Below are the code and all the weights of a small trained network. Each question names an input and a class and asks about switching units off, where a switched-off unit gives its printed mean instead of its output.

import numpy as np


def w(rows, s, z=0):
    codes = np.array(rows[::2]) - 128.0
    scale = np.full(codes.shape[1], s)
    scale[-1] = z or s
    return codes * scale


def f(y):
    return y / 2 * (1 + np.tanh(0.7978845608 * (y + 0.044715 * y**3)))


def log_softmax(a):
    a = a - a.max(-1, keepdims=True)
    return a - np.log(np.exp(a).sum(-1, keepdims=True))


def net(x, mask):
    res = np.array(x, float).reshape(1, 7) / 4 @ E
    y = f(res @ A[0][:, :-1].T + A[0][:, -1])
    res = res + np.where(mask, y, B[0][:, -1]) @ B[0][:, :-1]
    return log_softmax(res[-1] @ U[:, :-1].T + U[:, -1])


A, B = {}, {}
E = w([
[3,74,232,126,52,35,208,174],'x0',
[121,92,195,62,34,219,135,172],'x1',
[23,153,137,65,122,37,17,54],'x2',
[97,76,111,102,207,83,85,237],'x3',
[40,106,94,82,182,137,188,107],'x4',
[43,149,2,172,173,102,62,184],'x5',
[99,119,156,98,122,110,62,150],'x6',
],0.0065)
A[0] = w([
[119,184,88,165,140,131,59,148,231],'n0',
[160,130,121,219,121,106,134,73,149],'n1',
[104,120,108,150,199,184,146,80,166],'n2',
[207,114,86,98,147,131,130,153,109],'n3',
[192,178,83,195,182,114,84,170,204],'n4',
[173,139,69,117,170,150,166,165,104],'n5',
[110,185,127,167,205,103,22,34,242],'n6',
[176,180,142,155,65,149,125,125,124],'n7',
[140,92,120,29,201,134,48,160,125],'n8',
[135,126,229,160,93,133,132,191,190],'n9',
[138,179,171,194,184,152,172,233,212],'n10',
[92,102,165,114,99,86,123,179,222],'n11',
[108,135,169,159,87,126,168,206,252],'n12',
[122,235,148,55,75,140,172,59,119],'n13',
[163,189,179,202,94,160,255,129,205],'n14',
[73,179,126,149,151,126,99,139,167],'n15',
],0.0086,0.0039)
B[0] = w([
[185,164,244,117,162,221,156,117,180],'n0',
[203,166,125,67,130,146,229,28,167],'n1',
[66,254,177,62,112,176,200,152,166],'n2',
[113,84,145,177,131,79,97,236,156],'n3',
[138,85,217,156,120,117,149,247,195],'n4',
[103,54,155,168,122,3,104,128,165],'n5',
[115,148,199,158,163,182,155,126,232],'n6',
[139,176,172,90,147,167,93,145,171],'n7',
[84,77,160,37,188,109,64,200,182],'n8',
[130,99,169,135,162,128,218,109,206],'n9',
[159,143,179,165,187,63,141,137,192],'n10',
[169,115,227,205,177,225,186,93,207],'n11',
[143,148,210,173,147,75,250,101,212],'n12',
[132,200,157,176,29,92,37,179,197],'n13',
[11,179,147,221,153,113,224,146,255],'n14',
[153,156,218,109,133,148,110,120,160],'n15',
],0.0058,0.0097)
U = w([
[30,217,120,173,2,141,153,161,59],'0',
[224,47,95,149,114,146,114,63,4],'1',
[204,155,193,186,102,120,132,143,223],'2',
[146,155,135,81,91,61,115,222,21],'3',
[139,159,87,79,77,134,100,128,42],'4',
[113,158,142,85,112,231,82,184,123],'5',
[114,139,157,132,179,173,207,133,251],'6',
],0.0086,0.0025)

Each question gives the input, the list of numbers given to net, and the class t.
The units are the neurons (one row each of A and B). Each row of codes is followed by its name. A weight is (code - 128) times the scale printed after its matrix; where a second scale follows, it is the last column's (A, B and U).
mask holds one flag per neuron, in row order. A switched-off neuron (its flag False) gives its mean, the last column of its row in B, instead of its output. The means were averaged over made-up inputs and are rounded, as every weight is.
A unit's drop is (log p(t) with every unit on - log p(t) with that unit switched off) / (log p(t) with every unit on - log p(t) with every unit switched off).
The circuit of an input: a set's keep is (log p(t) with only the set's units on - log p(t) with every unit switched off) / (log p(t) with every unit on - log p(t) with every unit switched off). Starting from the 12 units with the biggest drops (on a tie, the unit counted first), units are removed one at a time, each time the one whose removal leaves the highest keep (on an exact tie, the one counted first), for as long as the keep stays at least 0.8.
units of the circuit, in order: the units of the circuit, biggest drop first
unit that matters most: the unit with the biggest drop
k most important neurons: the k neurons with the biggest drops, biggest first
drop when u is switched off: that unit's drop, to one decimal
input [-5,2,3,-5,-5,7,4], class 5: unit that matters most -> n12
input [2,8,-7,-7,1,4,-8], class 0: units of the circuit, in order -> (n14, n11)
input [-8,5,-8,-7,0,-8,-5], class 0: units of the circuit, in order -> (n14, n13)
input [6,2,-3,-7,5,-3,1], class 0: units of the circuit, in order -> (n13, n14)
input [7,5,4,4,-4,0,8], class 6: units of the circuit, in order -> (n11, n9)
input [-5,6,3,-3,1,-5,7], class 5: units of the circuit, in order -> (n12, n14, n10)
input [5,0,0,2,-5,-8,7], class 6: units of the circuit, in order -> (n9, n13)
input [8,6,-8,-2,-7,7,2], class 6: units of the circuit, in order -> (n9, n13)
input [-1,-5,7,-7,-2,-3,-8], class 0: units of the circuit, in order -> (n13, n11)
input [-7,0,-4,4,5,3,4], class 5: units of the circuit, in order -> (n12, n14)
input [-8,8,7,-6,6,-3,-1], class 5: units of the circuit, in order -> (n14, n12)
input [8,-3,-2,-8,6,-6,4], class 0: units of the circuit, in order -> (n13, n14)
input [8,2,3,-1,-8,-6,-6], class 6: 3 most important neurons -> (n9, n14, n11)
input [8,7,2,-8,-5,-8,-7], class 0: units of the circuit, in order -> (n14)
input [-3,3,0,3,-1,6,-3], class 5: units of the circuit, in order -> (n12, n14)
input [7,3,1,-8,-1,-3,-6], class 0: 2 most important neurons -> (n13, n14)
input [5,0,-4,-8,-6,-8,7], class 0: 3 most important neurons -> (n14, n13, n0)
input [1,4,6,-3,6,2,-8], class 0: drop when n8 is switched off -> 0.1
input [-3,-1,6,-1,-2,-1,5], class 5: drop when n10 is switched off -> 0.1
input [-6,-7,-8,6,6,-1,0], class 2: unit that matters most -> n5
input [0,7,4,-3,-2,-2,-4], class 0: drop when n2 is switched off -> -0.1
input [-6,0,2,5,6,-1,-1], class 5: drop when n3 is switched off -> 0.0
